Below is a small trained network, with its code and all its weights. Each question gives an input and a class and asks what happens when units are switched off, that is, made to give their printed mean instead of their output.

import numpy as np


def w(rows, s, z=0):
    codes = np.array(rows[::2]) - 128.0
    scale = np.full(codes.shape[1], s)
    scale[-1] = z or s
    return codes * scale


def f(y):
    return np.maximum(y, 0)


def log_softmax(a):
    a = a - a.max(-1, keepdims=True)
    return a - np.log(np.exp(a).sum(-1, keepdims=True))


def net(x, mask):
    res = np.array(x, float).reshape(1, 7) / 4 @ E
    y = f(res @ A[0][:, :-1].T + A[0][:, -1])
    res = res + np.where(mask, y, B[0][:, -1]) @ B[0][:, :-1]
    return log_softmax(res[-1] @ U[:, :-1].T + U[:, -1])


A, B = {}, {}
E = w([
[130,129,129],'x0',
[3,234,240],'x1',
[126,131,130],'x2',
[18,101,54],'x3',
[124,129,127],'x4',
[131,129,126],'x5',
[58,30,219],'x6',
],0.0064)
A[0] = w([
[116,150,147,186],'neuron 0',
[113,125,112,184],'neuron 1',
[99,84,148,161],'neuron 2',
[92,169,166,83],'neuron 3',
[119,68,206,88],'neuron 4',
[142,92,152,95],'neuron 5',
[84,100,95,104],'neuron 6',
[83,162,155,122],'neuron 7',
[185,62,105,72],'neuron 8',
[32,106,34,147],'neuron 9',
[100,150,138,157],'neuron 10',
[87,118,93,93],'neuron 11',
[104,212,200,63],'neuron 12',
[104,183,161,86],'neuron 13',
[136,84,198,91],'neuron 14',
[134,48,98,102],'neuron 15',
[146,107,82,186],'neuron 16',
[97,173,184,73],'neuron 17',
[203,45,105,65],'neuron 18',
[60,10,212,110],'neuron 19',
[144,210,88,69],'neuron 20',
[156,177,95,95],'neuron 21',
[132,134,134,254],'neuron 22',
[245,144,231,69],'neuron 23',
[220,156,230,65],'neuron 24',
[129,253,83,120],'neuron 25',
],0.011,0.0082)
B[0] = w([
[153,82,156,191],'neuron 0',
[152,131,172,184],'neuron 1',
[160,137,131,185],'neuron 2',
[82,82,116,164],'neuron 3',
[162,136,65,171],'neuron 4',
[133,137,100,141],'neuron 5',
[99,172,139,154],'neuron 6',
[87,84,135,180],'neuron 7',
[73,77,113,181],'neuron 8',
[48,240,188,220],'neuron 9',
[117,91,146,176],'neuron 10',
[84,170,139,147],'neuron 11',
[74,64,116,183],'neuron 12',
[95,87,112,163],'neuron 13',
[164,173,101,159],'neuron 14',
[105,92,133,176],'neuron 15',
[141,83,146,208],'neuron 16',
[82,75,113,167],'neuron 17',
[66,57,108,197],'neuron 18',
[214,159,47,229],'neuron 19',
[153,147,58,166],'neuron 20',
[149,150,70,163],'neuron 21',
[253,71,233,254],'neuron 22',
[57,229,168,195],'neuron 23',
[45,209,172,181],'neuron 24',
[216,141,57,211],'neuron 25',
],0.022,0.0082)
U = w([
[90,59,69,54],'0',
[112,253,145,99],'1',
[248,127,192,253],'2',
[235,179,11,54],'3',
[245,126,199,170],'4',
[247,126,197,146],'5',
],0.0063,0.0044)

Each question gives the input, the list of numbers given to net, and the class t.
The units are the neurons (one row each of A and B). Each row of codes is followed by its name. A weight is (code - 128) times the scale printed after its matrix; where a second scale follows, it is the last column's (A, B and U).
mask holds one flag per neuron, in row order. A switched-off neuron (its flag False) gives its mean, the last column of its row in B, instead of its output. The means were averaged over made-up inputs and are rounded, as every weight is.
A unit's drop is (log p(t) with every unit on - log p(t) with that unit switched off) / (log p(t) with every unit on - log p(t) with every unit switched off).
The circuit of an input: a set's keep is (log p(t) with only the set's units on - log p(t) with every unit switched off) / (log p(t) with every unit on - log p(t) with every unit switched off). Starting from the 12 units with the biggest drops (on a tie, the unit counted first), units are removed one at a time, each time the one whose removal leaves the highest keep (on an exact tie, the one counted first), for as long as the keep stays at least 0.8.
units of the circuit, in order: the units of the circuit, biggest drop first
unit that matters most: the unit with the biggest drop
top k neurons: the k neurons with the biggest drops, biggest first
drop when u is switched off: that unit's drop, to one decimal
input [-6,-2,7,7,-1,2,7], class 1: unit that matters most : neuron 9
input [-5,8,1,6,-8,1,-7], class 0: units of the circuit, in order : (neuron 12; neuron 13)
input [-2,1,-4,-1,-6,0,-8], class 3: top 2 neurons : (neuron 25; neuron 20)
input [-2,0,-3,8,-3,2,-8], class 1: top 3 neurons : (neuron 9; neuron 19; neuron 11)
input [-6,-3,-3,-4,2,2,8], class 3: units of the circuit, in order : (neuron 19; neuron 4)
input [3,3,5,-6,-6,-2,-6], class 1: top 4 neurons : (neuron 23; neuron 24; neuron 19; neuron 16)
input [5,6,5,6,5,-6,-1], class 0: top 2 neurons : (neuron 12; neuron 7)
input [6,-5,5,3,2,3,8], class 3: top 2 neurons : (neuron 19; neuron 4)
input [-5,-1,-4,-5,-5,1,0], class 1: top 3 neurons : (neuron 23; neuron 24; neuron 25)
input [-4,-8,1,-6,1,3,-8], class 0: top 3 neurons : (neuron 18; neuron 8; neuron 19)
input [-5,7,-1,-8,-3,-4,-2], class 1: top 3 neurons : (neuron 23; neuron 24; neuron 18)
input [2,-1,-3,-2,1,-5,-8], class 3: top 3 neurons : (neuron 25; neuron 20; neuron 21)
input [3,1,-7,8,-5,-7,-8], class 1: top 2 neurons : (neuron 9; neuron 19)
input [7,3,-7,-1,6,3,-8], class 3: unit that matters most : neuron 25
input [-5,3,0,3,-5,-7,7], class 3: drop when neuron 19 is switched off : 1.0
input [8,0,-3,-2,4,7,8], class 3: drop when neuron 19 is switched off : 0.5
input [3,7,1,0,-7,6,-8], class 3: drop when neuron 20 is switched off : 0.3
